Below are the code and all the weights of a small trained network. Each question names an input and a class and asks about switching units off, where a switched-off unit gives its printed mean instead of its output.

import numpy as np


def w(rows, s, z=0):
    codes = np.array(rows[::2]) - 128.0
    scale = np.full(codes.shape[1], s)
    scale[-1] = z or s
    return codes * scale


def f(y):
    return y / 2 * (1 + np.tanh(0.7978845608 * (y + 0.044715 * y**3)))


def log_softmax(a):
    a = a - a.max(-1, keepdims=True)
    return a - np.log(np.exp(a).sum(-1, keepdims=True))


def net(x, mask):
    res = np.array(x, float).reshape(1, 6) / 4 @ E
    y = f(res @ A[0][:, :-1].T + A[0][:, -1])
    res = res + np.where(mask, y, B[0][:, -1]) @ B[0][:, :-1]
    return log_softmax(res[-1] @ U[:, :-1].T + U[:, -1])


A, B = {}, {}
E = w([
[223,63,165,84,172,104],'x0',
[168,60,54,141,110,118],'x1',
[152,140,1,100,163,212],'x2',
[143,96,197,138,133,239],'x3',
[245,231,117,145,28,138],'x4',
[141,104,53,233,146,155],'x5',
],0.0085)
A[0] = w([
[113,129,106,183,107,162,150],'N0',
[79,162,188,161,158,117,141],'N1',
[84,116,155,146,193,162,179],'N2',
[179,165,125,181,104,85,161],'N3',
[201,62,83,120,114,159,86],'N4',
[105,185,22,141,65,156,162],'N5',
[67,135,164,97,128,89,136],'N6',
[165,142,192,57,99,218,158],'N7',
[93,155,185,125,90,68,218],'N8',
[80,124,157,164,177,144,187],'N9',
[133,114,87,194,158,180,91],'N10',
[174,95,97,156,164,78,138],'N11',
[142,117,117,115,168,136,122],'N12',
[156,95,133,162,177,143,164],'N13',
[136,169,51,180,105,135,109],'N14',
[179,178,146,129,46,95,254],'N15',
[132,129,163,221,4,134,159],'N16',
[147,151,174,98,102,61,198],'N17',
],0.013,0.0068)
B[0] = w([
[118,125,84,185,73,159,166],'N0',
[164,159,227,120,175,123,181],'N1',
[149,148,227,211,120,108,194],'N2',
[167,3,47,139,31,243,197],'N3',
[73,145,225,107,150,82,184],'N4',
[234,161,30,156,124,72,218],'N5',
[104,187,169,114,150,21,179],'N6',
[236,191,59,145,225,196,214],'N7',
[95,118,194,205,116,65,219],'N8',
[133,160,198,159,138,132,186],'N9',
[98,180,127,108,71,19,179],'N10',
[127,72,147,54,163,161,171],'N11',
[146,127,183,123,121,116,147],'N12',
[86,87,186,107,138,106,170],'N13',
[221,171,27,147,133,121,189],'N14',
[169,63,134,219,128,124,254],'N15',
[100,55,164,131,31,194,214],'N16',
[87,115,129,193,3,25,211],'N17',
],0.0081,0.014)
U = w([
[144,139,167,89,246,173,169],'0',
[103,56,142,77,82,156,42],'1',
[108,135,117,76,105,61,108],'2',
[82,137,208,149,111,95,195],'3',
[163,114,101,173,69,163,207],'4',
[45,150,93,83,98,206,2],'5',
[161,192,69,111,170,129,120],'6',
[37,142,133,106,42,182,33],'7',
],0.013,0.0041)

Each question gives the input, the list of numbers given to net, and the class t.
The units are the neurons (one row each of A and B). Each row of codes is followed by its name. A weight is (code - 128) times the scale printed after its matrix; where a second scale follows, it is the last column's (A, B and U).
mask holds one flag per neuron, in row order. A switched-off neuron (its flag False) gives its mean, the last column of its row in B, instead of its output. The means were averaged over made-up inputs and are rounded, as every weight is.
A unit's drop is (log p(t) with every unit on - log p(t) with that unit switched off) / (log p(t) with every unit on - log p(t) with every unit switched off).
The circuit of an input: a set's keep is (log p(t) with only the set's units on - log p(t) with every unit switched off) / (log p(t) with every unit on - log p(t) with every unit switched off). Starting from the 12 units with the biggest drops (on a tie, the unit counted first), units are removed one at a time, each time the one whose removal leaves the highest keep (on an exact tie, the one counted first), for as long as the keep stays at least 0.8.
units of the circuit, in order: the units of the circuit, biggest drop first
most important unit: the unit with the biggest drop
top k neurons: the k neurons with the biggest drops, biggest first
drop of u: that unit's drop, to one decimal
input [8,-6,8,3,8,-6], class 0: units of the circuit, in order	(N7 N5)
input [6,-5,2,-3,-6,7], class 3: most important unit	N7
input [8,3,2,-1,-4,6], class 0: units of the circuit, in order	(N17 N11)
input [4,5,8,4,2,5], class 2: units of the circuit, in order	(N4 N10)
input [3,5,-2,-6,-3,0], class 1: top 2 neurons	(N11 N5)
input [7,8,5,0,-6,7], class 3: top 2 neurons	(N10 N4)
input [-5,-2,-8,-5,6,-2], class 4: top 4 neurons	(N3 N15 N16 N4)
input [0,-3,8,5,1,-7], class 0: top 2 neurons	(N17 N14)
input [-7,6,3,-1,-8,-3], class 3: top 2 neurons	(N7 N2)
input [4,1,2,6,2,8], class 3: top 3 neurons	(N4 N10 N13)
input [5,7,4,2,-2,-1], class 0: drop of N17	0.3
input [8,-2,7,2,-2,-3], class 0: drop of N13	0.0
input [2,6,-3,6,-1,6], class 3: drop of N4	0.1
input [5,-1,3,6,3,-7], class 6: units of the circuit, in order	(N7)
input [0,-1,-4,2,0,3], class 3: drop of N5	0.2
